Below are the code and all the weights of a small trained network. Each question names an input and a class and asks about switching units off, where a switched-off unit gives its printed mean instead of its output.

import numpy as np


def w(rows, s, z=0):
    codes = np.array(rows[::2]) - 128.0
    scale = np.full(codes.shape[1], s)
    scale[-1] = z or s
    return codes * scale


def f(y):
    return np.maximum(y, 0)


def log_softmax(a):
    a = a - a.max(-1, keepdims=True)
    return a - np.log(np.exp(a).sum(-1, keepdims=True))


def net(x, mask):
    res = np.array(x, float).reshape(1, 8) / 4 @ E
    y = f(res @ A[0][:, :-1].T + A[0][:, -1])
    res = res + np.where(mask, y, B[0][:, -1]) @ B[0][:, :-1]
    return log_softmax(res[-1] @ U[:, :-1].T + U[:, -1])


A, B = {}, {}
E = w([
[98,133,85,246,153,114,176,108,214],'x0',
[23,222,203,43,252,185,126,102,169],'x1',
[187,122,68,37,180,35,210,138,133],'x2',
[86,71,175,121,116,177,255,187,243],'x3',
[235,143,212,159,247,198,157,78,180],'x4',
[133,108,6,56,132,134,150,176,13],'x5',
[3,129,163,125,72,73,181,19,163],'x6',
[183,253,101,91,42,155,118,55,123],'x7',
],0.0061)
A[0] = w([
[202,171,96,80,153,111,130,28,144,164],'n1',
[211,107,106,210,129,104,138,166,155,129],'n2',
[109,131,174,181,202,111,103,107,151,76],'n3',
[140,100,104,73,156,175,14,167,124,254],'n4',
[127,146,154,125,222,168,40,126,175,201],'n5',
[103,115,129,138,106,119,154,96,184,99],'n6',
[217,121,85,200,162,172,122,139,142,100],'n7',
[134,52,101,98,116,94,197,113,108,36],'n8',
[172,205,149,128,155,254,121,137,82,181],'n9',
[58,185,92,150,47,89,44,115,45,148],'n10',
[152,152,213,175,80,127,150,124,188,72],'n11',
],0.0096,0.0034)
B[0] = w([
[236,66,115,162,174,51,182,119,104,199],'n1',
[213,28,1,198,90,226,126,126,186,196],'n2',
[80,134,189,159,92,134,95,95,101,180],'n3',
[135,57,37,146,149,128,154,143,105,211],'n4',
[105,117,81,190,157,146,97,50,108,212],'n5',
[86,155,139,94,149,144,130,183,100,170],'n6',
[108,67,107,190,165,165,126,160,197,191],'n7',
[117,187,142,99,131,114,113,134,213,171],'n8',
[124,101,108,191,48,209,110,4,199,209],'n9',
[77,202,160,98,112,94,79,47,25,248],'n10',
[73,138,175,29,53,175,100,191,168,186],'n11',
],0.0085,0.012)
U = w([
[108,99,188,174,185,122,168,113,62,1],'0',
[205,89,97,106,138,60,205,154,1,219],'1',
[123,127,136,60,78,223,161,213,209,156],'2',
[224,39,35,237,102,234,123,81,202,181],'3',
[58,164,167,118,92,143,36,11,85,60],'4',
],0.0069,0.0034)

Each question gives the input, the list of numbers given to net, and the class t.
The units are the neurons (one row each of A and B). Each row of codes is followed by its name. A weight is (code - 128) times the scale printed after its matrix; where a second scale follows, it is the last column's (A, B and U).
mask holds one flag per neuron, in row order. A switched-off neuron (its flag False) gives its mean, the last column of its row in B, instead of its output. The means were averaged over made-up inputs and are rounded, as every weight is.
A unit's drop is (log p(t) with every unit on - log p(t) with that unit switched off) / (log p(t) with every unit on - log p(t) with every unit switched off).
The circuit of an input: a set's keep is (log p(t) with only the set's units on - log p(t) with every unit switched off) / (log p(t) with every unit on - log p(t) with every unit switched off). Starting from all 11 units, units are removed one at a time, each time the one whose removal leaves the highest keep (on an exact tie, the one counted first), for as long as the keep stays at least 0.8.
circuit, biggest first: the units of the circuit, biggest drop first
top k neurons: the k neurons with the biggest drops, biggest first
drop when u is switched off: that unit's drop, to one decimal
input [-6,-4,5,-6,2,-3,-1,1], class 1: circuit, biggest first -> [n1, n9]
input [8,3,3,-6,-8,6,-2,2], class 4: circuit, biggest first -> [n10]
input [1,0,-5,-2,1,6,3,-5], class 4: top 2 neurons -> [n1, n2]
input [-4,5,-1,6,-3,-2,7,-3], class 2: top 2 neurons -> [n10, n5]
input [-2,-8,0,3,-5,3,7,-7], class 4: top 4 neurons -> [n8, n1, n10, n4]
input [-6,-1,4,-5,-4,-7,-3,-3], class 1: circuit, biggest first -> [n9, n4]
input [6,1,7,-7,-4,4,6,2], class 1: top 2 neurons -> [n1, n9]
input [-7,-5,3,7,-6,3,3,-4], class 2: circuit, biggest first -> [n8, n5]
input [2,7,2,-6,5,5,7,-4], class 0: circuit, biggest first -> [n10, n2, n9]
input [5,5,2,2,-5,-3,0,-7], class 4: top 3 neurons -> [n1, n2, n3]
input [1,-6,0,-2,3,-4,8,4], class 4: circuit, biggest first -> [n11, n4]
input [-5,8,8,2,-7,-8,-3,8], class 1: top 2 neurons -> [n1, n2]
input [6,4,-8,8,-3,0,1,0], class 2: top 2 neurons -> [n10, n11]
input [5,7,0,2,-7,-7,-7,4], class 4: circuit, biggest first -> [n2]
input [7,-5,3,7,-2,-7,3,-8], class 2: top 2 neurons -> [n11, n6]
input [-2,-4,1,-4,-1,4,4,-3], class 4: top 2 neurons -> [n1, n10]
input [-4,-8,-1,-4,-2,3,4,-8], class 1: top 4 neurons -> [n9, n5, n3, n11]
input [-7,-1,-5,4,-8,-2,-8,-7], class 1: top 3 neurons -> [n9, n2, n7]
input [5,6,-4,6,2,-1,3,4], class 4: drop when n11 is switched off -> -0.2
input [2,3,0,2,3,1,8,6], class 2: drop when n11 is switched off -> 0.2
input [5,5,1,7,-5,-4,-5,-1], class 2: drop when n10 is switched off -> 0.3
